Here is a tiny trained network, its code and every weight. The questions are about switching its units off for an input and a target symbol, where a switched-off unit gives its printed mean instead of its output.

import numpy as np


def w(rows, s, z=0):
    codes = np.array(rows[::2]) - 128.0
    scale = np.full(codes.shape[1], s)
    scale[-1] = z or s
    return codes * scale


def norm(h):
    return h / np.sqrt((h * h).mean(-1, keepdims=True) + 1e-5)


def f(y):
    return np.maximum(y, 0)


def softmax(a):
    e = np.exp(a - a.max(-1, keepdims=True))
    return e / e.sum(-1, keepdims=True)


def log_softmax(a):
    a = a - a.max(-1, keepdims=True)
    return a - np.log(np.exp(a).sum(-1, keepdims=True))


def net(x, mask):
    ids = ['ΓΞΣΨβμτ'.index(c) for c in x.split()]
    T = len(ids)
    res = E[ids] + P[:T]
    u = 0
    for l in range(2):
        q, k, v = (norm(res) @ M[l].T for M in (Q, K, V))
        z = softmax(np.where(np.tri(T) > 0, q @ k.T / 2**0.5, -1e9)) @ v
        res = res + np.where(mask[u], z, O[l][:, -1]) @ O[l][:, :-1]
        u += 1
        y = f(norm(res) @ A[l][:, :-1].T + A[l][:, -1])
        res = res + np.where(mask[u : u + 4], y, B[l][:, -1]) @ B[l][:, :-1]
        u += 4
    return log_softmax(norm(res)[-1] @ U[:, :-1].T + U[:, -1])


Q, K, V, O, A, B = {}, {}, {}, {}, {}, {}
E = w([
[151,101,146,181,116,134,95,63,154,173],'Γ',
[233,163,135,75,136,42,122,75,115,106],'Ξ',
[116,136,104,99,48,105,173,8,96,63],'Σ',
[214,81,105,196,191,116,98,167,95,132],'Ψ',
[151,115,73,176,82,58,147,182,170,126],'β',
[206,169,114,112,142,76,183,51,220,150],'μ',
[189,108,99,125,175,109,213,167,220,165],'τ',
],0.015)
P = w([
[179,154,133,95,38,254,92,124,165,89],'0',
[185,165,130,128,35,166,91,164,108,141],'1',
[167,119,128,134,56,132,87,140,101,140],'2',
[140,110,124,136,86,137,98,130,127,142],'3',
[119,122,121,146,118,137,118,133,134,138],'4',
[100,108,119,149,155,121,134,126,148,126],'5',
[81,103,118,155,192,118,137,117,168,122],'6',
[69,97,120,166,242,114,164,119,180,110],'7',
],0.0086)
Q[0] = w([
[211,102,91,160,146,74,137,91,107,73],'L0H0',
[93,172,153,2,79,74,128,171,135,103],'L0H0',
],0.0086)
K[0] = w([
[126,163,79,58,124,58,119,118,172,86],'L0H0',
[155,135,255,49,27,211,74,161,95,106],'L0H0',
],0.0078)
V[0] = w([
[29,184,82,195,62,57,130,101,212,114],'L0H0',
[159,119,126,208,129,167,2,59,72,79],'L0H0',
],0.0048)
O[0] = w([
[141,87,195,154,13,178,218,131,133,121,251],'L0H0',
[126,140,178,36,201,151,112,254,37,120,75],'L0H0',
],0.0072,0.0013)
A[0] = w([
[80,168,109,103,246,79,60,186,69,141,64],'L0N0',
[140,77,114,213,132,163,114,119,188,203,246],'L0N1',
[95,71,167,121,107,255,112,230,163,123,57],'L0N2',
[200,164,89,86,161,220,136,83,154,100,223],'L0N3',
],0.0068,0.0014)
B[0] = w([
[59,184,49,179,204,254,95,107,201,84,164],'L0N0',
[43,144,69,129,157,80,68,235,154,130,254],'L0N1',
[9,106,183,118,214,67,179,143,106,184,144],'L0N2',
[187,58,109,62,74,68,86,150,17,197,202],'L0N3',
],0.0074,0.0075)
Q[1] = w([
[76,127,254,68,176,247,181,61,117,49],'L1H0',
[5,86,63,152,137,163,178,201,122,73],'L1H0',
],0.0066)
K[1] = w([
[44,154,136,135,69,172,95,105,25,43],'L1H0',
[42,142,2,171,150,166,220,131,161,116],'L1H0',
],0.0074)
V[1] = w([
[108,129,65,128,3,128,2,209,69,95],'L1H0',
[121,88,85,190,216,110,131,223,211,117],'L1H0',
],0.0045)
O[1] = w([
[124,154,186,147,180,161,246,76,161,94,254],'L1H0',
[192,184,192,92,108,200,135,96,49,135,183],'L1H0',
],0.012,0.004)
A[1] = w([
[178,126,133,6,23,139,136,88,46,104,51],'L1N0',
[178,83,112,52,123,118,105,170,120,103,5],'L1N1',
[147,148,100,86,203,127,148,119,198,169,144],'L1N2',
[181,145,100,128,74,149,83,108,92,122,242],'L1N3',
],0.012,0.002)
B[1] = w([
[163,147,158,187,100,125,5,148,83,156,207],'L1N0',
[189,123,153,152,97,159,119,158,131,148,182],'L1N1',
[67,147,114,124,130,94,141,76,127,103,255],'L1N2',
[149,102,132,108,82,67,85,105,97,134,195],'L1N3',
],0.016,0.0072)
U = w([
[95,198,70,90,143,255,76,119,131,58,252],'Γ',
[39,128,229,140,147,103,116,147,140,142,11],'Ξ',
[55,122,92,45,118,53,215,40,97,73,200],'Σ',
[70,50,163,37,103,159,150,162,53,180,165],'Ψ',
[185,121,130,184,12,113,53,79,55,154,109],'β',
[194,160,215,210,112,187,255,105,114,133,144],'μ',
[92,117,45,253,138,129,100,226,236,196,45],'τ',
],0.0049,0.0027)

Each question gives the input, a string of symbols that net reads in full, and the target symbol t.
The units are the heads (2 rows each of Q, K, V and O) and the neurons (one row each of A and B). Each row of codes is followed by its name. A weight is (code - 128) times the scale printed after its matrix; where a second scale follows, it is the last column's (O, A, B and U).
mask holds one flag per unit, layer by layer, with each layer's heads first. A switched-off unit (its flag False) gives its mean, the last column of its rows in O or B, instead of its output. The means were averaged over made-up inputs and are rounded, as every weight is.
A unit's drop is (log p(t) with every unit on - log p(t) with that unit switched off) / (log p(t) with every unit on - log p(t) with every unit switched off).
The circuit of an input: a set's keep is (log p(t) with only the set's units on - log p(t) with every unit switched off) / (log p(t) with every unit on - log p(t) with every unit switched off). Starting from all 10 units, units are removed one at a time, each time the one whose removal leaves the highest keep (on an exact tie, the one counted first), for as long as the keep stays at least 0.8.
units of the circuit, in order: the units of the circuit, biggest drop first
top k neurons: the k neurons with the biggest drops, biggest first
top k neurons in layer l: the k neurons of layer l with the biggest drops, biggest first
drop when u is switched off: that unit's drop, to one decimal
input β Γ Γ Σ Γ μ Σ τ, target β: top 2 neurons in layer 1 : [L1N1 L1N3]
input μ τ Γ Σ Ψ, target Γ: top neuron : [L0N0]
input Ψ β μ Σ Ψ Σ Ξ Ψ, target Γ: units of the circuit, in order : [L0N0 L1H0 L0H0]
input μ τ τ Ξ Ξ β Ψ, target μ: units of the circuit, in order : [L1H0 L0H0 L0N3 L1N0]
input Γ Ψ Σ Γ β Ψ Σ Ξ, target β: top 2 neurons : [L0N2 L1N1]
input Ξ β Σ μ Σ Γ, target τ: top 2 neurons : [L0N1 L1N2]
input Ξ μ Ξ μ Γ β β, target μ: units of the circuit, in order : [L0N3 L1H0 L1N0]
input β Ξ τ τ Ψ Ψ β, target μ: top 2 neurons in layer 1 : [L1N0 L1N2]
input Ψ Ξ Γ β μ Ψ Ψ Σ, target β: top 2 neurons : [L1N0 L0N0]
input μ Ψ Ξ Ξ, target Σ: top 3 neurons : [L0N0 L1N2 L1N0]
input Σ Σ Γ, target Ξ: units of the circuit, in order : [L0H0 L0N2 L1H0]
input Γ Ψ Γ, target Γ: units of the circuit, in order : [L0H0 L0N0]
input τ Γ Ξ Ξ τ Ξ β, target β: top 2 neurons : [L1N2 L1N3]
input Γ μ β, target τ: units of the circuit, in order : [L0N3 L1H0 L1N3]
input Γ Ψ μ Σ β Γ, target μ: top 3 neurons : [L0N3 L1N2 L1N0]
input τ Γ Ψ β β β Ψ μ, target β: top neuron in layer 0 : [L0N1]
input Γ Ξ Γ, target Σ: units of the circuit, in order : [L1H0 L1N0]
input Γ Ψ β τ Ξ Ψ τ, target Σ: top 2 neurons : [L0N1 L1N2]
input Ξ Γ Ψ β β Σ τ Ψ, target β: top 2 neurons in layer 1 : [L1N3 L1N2]
input Σ β Ψ, target μ: top neuron : [L1N0]
input Ψ β Γ Ψ Σ τ Ξ β, target β: top 2 neurons : [L1N3 L1N2]
input β Ξ Γ μ Ξ Γ, target τ: top 3 neurons in layer 0 : [L0N1 L0N0 L0N3]
input μ μ τ Σ μ, target Σ: top 2 neurons in layer 0 : [L0N1 L0N3]
input Ξ μ Ψ μ Ψ β Σ, target β: top 2 neurons in layer 1 : [L1N0 L1N2]
input Σ β μ Ψ, target τ: top 2 neurons in layer 0 : [L0N3 L0N1]
input Ψ Σ Γ, target Γ: top 2 neurons in layer 0 : [L0N0 L0N3]
input Ξ Σ Γ, target Ξ: drop when L0N2 is switched off : 0.2
input τ β μ τ μ Σ τ, target Σ: drop when L1N0 is switched off : 0.1
input Σ Ψ μ μ, target Σ: drop when L1N0 is switched off : 0.6
input Γ μ Γ Ξ Ξ, target Σ: drop when L1N2 is switched off : 0.5
